Here is a tiny trained network, its code and every weight. The questions are about switching its units off for an input and a class, where a switched-off unit gives its printed mean instead of its output.

import numpy as np


def w(rows, s, z=0):
    codes = np.array(rows[::2]) - 128.0
    scale = np.full(codes.shape[1], s)
    scale[-1] = z or s
    return codes * scale


def norm(h):
    return h / np.sqrt((h * h).mean(-1, keepdims=True) + 1e-5)


def f(y):
    return y / 2 * (1 + np.tanh(0.7978845608 * (y + 0.044715 * y**3)))


def log_softmax(a):
    a = a - a.max(-1, keepdims=True)
    return a - np.log(np.exp(a).sum(-1, keepdims=True))


def net(x, mask):
    res = np.array(x, float).reshape(1, 6) / 4 @ E
    u = 0
    for l in range(4):
        y = f(norm(res) @ A[l][:, :-1].T + A[l][:, -1])
        res = res + np.where(mask[u : u + 5], y, B[l][:, -1]) @ B[l][:, :-1]
        u += 5
    return log_softmax(norm(res)[-1] @ U[:, :-1].T + U[:, -1])


A, B = {}, {}
E = w([
[91,196,226,127],'x0',
[46,120,79,110],'x1',
[78,173,122,176],'x2',
[219,248,106,92],'x3',
[151,198,85,225],'x4',
[113,154,75,2],'x5',
],0.0033)
A[0] = w([
[166,102,84,69,120],'0.n0',
[203,155,125,252,33],'0.n1',
[168,212,71,86,4],'0.n2',
[40,137,152,229,45],'0.n3',
[94,2,151,128,96],'0.n4',
],0.0067,0.0028)
B[0] = w([
[78,122,126,190,178],'0.n0',
[190,148,219,177,252],'0.n1',
[91,255,50,127,168],'0.n2',
[22,125,221,203,211],'0.n3',
[115,147,30,104,231],'0.n4',
],0.0056,0.002)
A[1] = w([
[205,54,76,180,2],'1.n0',
[147,164,224,2,43],'1.n1',
[117,135,195,50,23],'1.n2',
[131,148,193,40,132],'1.n3',
[136,138,215,24,60],'1.n4',
],0.0068,0.00093)
B[1] = w([
[187,79,188,70,192],'1.n0',
[144,117,5,227,251],'1.n1',
[148,122,81,198,166],'1.n2',
[146,139,24,220,203],'1.n3',
[146,130,33,255,210],'1.n4',
],0.0061,0.0016)
A[2] = w([
[70,20,102,2,3],'2.n0',
[79,174,95,120,152],'2.n1',
[85,95,227,47,9],'2.n2',
[18,143,236,116,76],'2.n3',
[126,95,116,101,94],'2.n4',
],0.0025,0.0016)
B[2] = w([
[132,62,63,126,79],'2.n0',
[136,123,150,75,192],'2.n1',
[146,125,1,235,3],'2.n2',
[88,76,155,160,116],'2.n3',
[132,110,117,131,80],'2.n4',
],0.0043,0.00062)
A[3] = w([
[112,253,93,91,128],'3.n0',
[184,56,222,229,3],'3.n1',
[143,132,207,97,48],'3.n2',
[207,96,164,120,92],'3.n3',
[165,133,108,163,221],'3.n4',
],0.0058,0.0037)
B[3] = w([
[119,158,132,31,206],'3.n0',
[96,180,102,48,191],'3.n1',
[157,119,3,201,101],'3.n2',
[190,109,134,111,136],'3.n3',
[126,136,190,85,255],'3.n4',
],0.0055,0.0024)
U = w([
[235,220,251,180,141],'0',
[129,242,77,13,171],'1',
[161,140,36,225,166],'2',
[163,115,131,114,7],'3',
[61,15,59,45,156],'4',
[24,105,232,203,179],'5',
[243,31,178,68,132],'6',
[138,130,152,106,2],'7',
],0.013,0.0073)

Each question gives the input, the list of numbers given to net, and the class t.
The units are the neurons (one row each of A and B). Each row of codes is followed by its name. A weight is (code - 128) times the scale printed after its matrix; where a second scale follows, it is the last column's (A, B and U).
mask holds one flag per neuron, layer by layer. A switched-off neuron (its flag False) gives its mean, the last column of its row in B, instead of its output. The means were averaged over made-up inputs and are rounded, as every weight is.
A unit's drop is (log p(t) with every unit on - log p(t) with that unit switched off) / (log p(t) with every unit on - log p(t) with every unit switched off).
The circuit of an input: a set's keep is (log p(t) with only the set's units on - log p(t) with every unit switched off) / (log p(t) with every unit on - log p(t) with every unit switched off). Starting from the 12 units with the biggest drops (on a tie, the unit counted first), units are removed one at a time, each time the one whose removal leaves the highest keep (on an exact tie, the one counted first), for as long as the keep stays at least 0.8.
units of the circuit, in order: the units of the circuit, biggest drop first
k most important neurons: the k neurons with the biggest drops, biggest first
top k neurons in layer l: the k neurons of layer l with the biggest drops, biggest first
drop when u is switched off: that unit's drop, to one decimal
input [-5,-8,1,-5,5,2], class 6: units of the circuit, in order => [1.n0]
input [0,4,-4,-2,0,-3], class 4: 2 most important neurons => [0.n4, 0.n1]
input [7,-3,-1,8,-3,6], class 2: units of the circuit, in order => [1.n1, 1.n4]
input [-8,4,-1,-4,4,-7], class 5: top 2 neurons in layer 0 => [0.n3, 0.n1]
input [3,6,6,1,8,2], class 5: 2 most important neurons => [0.n3, 0.n4]
input [-4,-7,-2,-4,6,8], class 6: 2 most important neurons => [1.n0, 0.n4]
input [2,4,-1,1,-3,6], class 2: 3 most important neurons => [1.n1, 0.n4, 1.n4]
input [-7,0,8,8,1,-4], class 0: top 2 neurons in layer 0 => [0.n1, 0.n4]
input [-4,-3,4,6,-8,-4], class 2: 3 most important neurons => [0.n4, 1.n1, 1.n4]
input [-5,-6,7,-6,1,3], class 4: top 3 neurons in layer 0 => [0.n4, 0.n1, 0.n0]
input [-4,-7,-2,-7,0,-7], class 6: top 2 neurons in layer 0 => [0.n4, 0.n0]
input [-5,7,5,-2,4,1], class 5: top 3 neurons in layer 0 => [0.n3, 0.n4, 0.n2]
input [-7,-5,2,-5,6,-2], class 0: 2 most important neurons => [0.n1, 0.n3]
input [0,-7,-1,-3,-5,2], class 2: units of the circuit, in order => [1.n4]
input [-8,2,-7,-2,5,3], class 6: top 2 neurons in layer 0 => [0.n3, 0.n2]
input [-5,-5,4,-3,7,-5], class 0: drop when 0.n1 is switched off => 0.3
input [-6,8,-2,5,2,-7], class 6: drop when 3.n3 is switched off => 0.1
input [-7,-6,-8,0,8,5], class 6: drop when 1.n0 is switched off => 0.3
input [3,5,-8,0,-4,8], class 2: drop when 1.n4 is switched off => 0.2
input [-2,5,1,3,-3,-6], class 5: units of the circuit, in order => [0.n3]
input [-1,7,-5,-3,-4,-7], class 4: top 2 neurons in layer 0 => [0.n4, 0.n1]
